(in the rows, 128 means zero)
Each row is followed by its class. Each block has new classes.
[137 112 151 113 117 125 158  90 129 116 122 110 127 139 102 139 132 131
 101 128  85 153 126 129 120 105 109 133 127 138 157 127 120 174 102 141
 171 112  93  87 130 118 143 181 159 156 129 156 130 144 109 112 136 146
 128  92 130  87 138 131 100 121 104 104 153 146  67 118 146 102 141 123
 215 120 112 105 148]
[83]
[124 147 132 117 106 114 116  81 115 147  70 101 111 169 122 155 177 171
 138 142  76 175 154 108 146 106  75 161 134 154 169 141 128  85 129 115
 155 123  82  99 124 145 125 102  84 121 158 106 133 204 151 143 147  84
 137 100 131 136 161  84 149 129 108  83 183 111  88  99 114  30 138 115
 171  74  51 189 224]
[72]
[114  93 149 137 119  97 110  74 122 126 102 131 131 144 100 120 151 152
 104 143  65 151 136 129 126  94 129 147 157 148 175 107 136 133  76 103
 191 105  89 104 111 145 108 175 175 163 100 167 101 169 121 130 130 155
 108  76 129 102 128 103 142 122 117  95 172 121 110 109 144  70 146 123
 187  67 108 127 221]
[80]
[147 126 100 150  95 117 148 121 115 101  93 102 163 133  79 189 103 118
 144 149  85 204 108 149 119 144  87 114  52 177 214 125  84  98 136 141
 141  84 144  94 118 138 119  90 115 105 122 124 115 185 151 122 119 129
 137   9 129  83 194 154 126 128 130 115 168 142  54 124 126  63 190  96
 156 121  44  89 117]
[86]
[ 78 136 144 114 115  90 145 114  99 137 108 148 136 118 120  96 133 150
 109 114  99 127 117 110 112 133 106 155  94 121 147 123 130 158 105 142
 152 104 101  78 114 166 140 188 158 160  80 162 120 144 124 107 141 158
 111  83 112  80 128 125 135 121  86 108 198 118  84 126 120 155 150 129
 186  97 101 106 155]
[96]
[161 111 114 131 142 121 217 142 133 129 147  79 123 133 132 141 141 148
 128 137 108 161 115 106 135 142 109 125  92 136 146 149 120 175 106 101
 127 108 129 123 115 114 125 142 141 104 138 146 142 158 150 150 142 153
 122 123 147 122 143 101 122 110 117 137 182 122 134 127 121 122 148 109
 152  99 107 146 120]
[79]
[141 145 102  96 136 124 123 145 109 118 147 119 157 177 124 131 114 118
 106 118 153 142 113 133 119 144 131 117 122 125 141  80 109 155 130 153
 153 167 136 169 128 145 116 146 146 148  99 143 133 115 148 135 131 167
 136 151 131 136  99 154 133 153 134 149 125 141 122 165 141 157 133 122
 140 122 136  85 107]
[79]
[141 124  79  68 109 123 147 123 125  89 105 103 159 145  78 152 111  88
 102 134  87 160 113 163 119 129 111 110  95 165 203 112  66  82 127 142
 162  85 110 101 105 108 123 113 144 131 113 141 118 188 147 111 109 155
 125  59  99  81 186 175 122 119 119 106 173 138  54 115 123  83 178  95
 171 120  96  60  99]
[86]
[135 129 130  97 126 198 129  76 160  47 135 111 143 100  83 160  78  82
 127 127  39 136 109 169 143 141 124  92 124 131 167 120  81 126 141 120
 143 106 105 131 122 118 117 141 115 129 114 131  61 149 117  97 103 142
  98  48 103  85 151 190 122 108  93   8 132 171  86 122 152  85 185  96
 155 157  96  61  91]
[73]
[ 99 147 164 131 106 105  91 102  86 150  76 127 129 157 114 152 145 144
 131 120  85 153 137 109 118 136 100 180 116 145 144 116 142 118 109 153
 169 113  84  96 108 159 133 126 135 160 110 135 119 172 149 128 123 130
 140  76 127 119 126 113 134 126 106  90 125 160  59 137  91  66 115 131
 153  57  94 125 170]
[96]
[134 122 162 108 128 138  60  75 128 119  95 106 134 184 111 144 102 145
 142 115  98 126 156 106 132 167 101 151 186 132 152 116  95 189  86 172
 144 112 107 248 126 158  97 227 171 200 133 152  97 165 111 101 145 149
 110 123 155 140  58 177 159  79  80 126 151 144 131 126 110  87 132 117
 126  88 174  45 138]
[90]
[105 130  98 110 104 118 157 102 145  81 103  98 187 146  80 153 125 126
 104 150  93 150 108 148 161 130  92 113  96 171 160 105 100 141 112 126
 147  83 102  94 118 144 127 131 135 113 124 130 112 195 131 115 132 143
 111  40 122  76 241 137 123  88 123 108 200 126  38 124 163  76 183 104
 189 118  83  93 106]
[78]
[147 126  99 131 145 121 170 123 138 131 132 114 121 122 142 174 140 135
 118 140 109 135 126 118 132 131 115 112 115 113 163 140 143 107  98  99
 135 119 128  81 108 126 127 107 111  75 156 102 147 182 154 161 155 122
 134 116 141 196 187 108  87 110 128 139 145 118 137 143 137 120 160 127
 114 129  79 150 146]
[79]
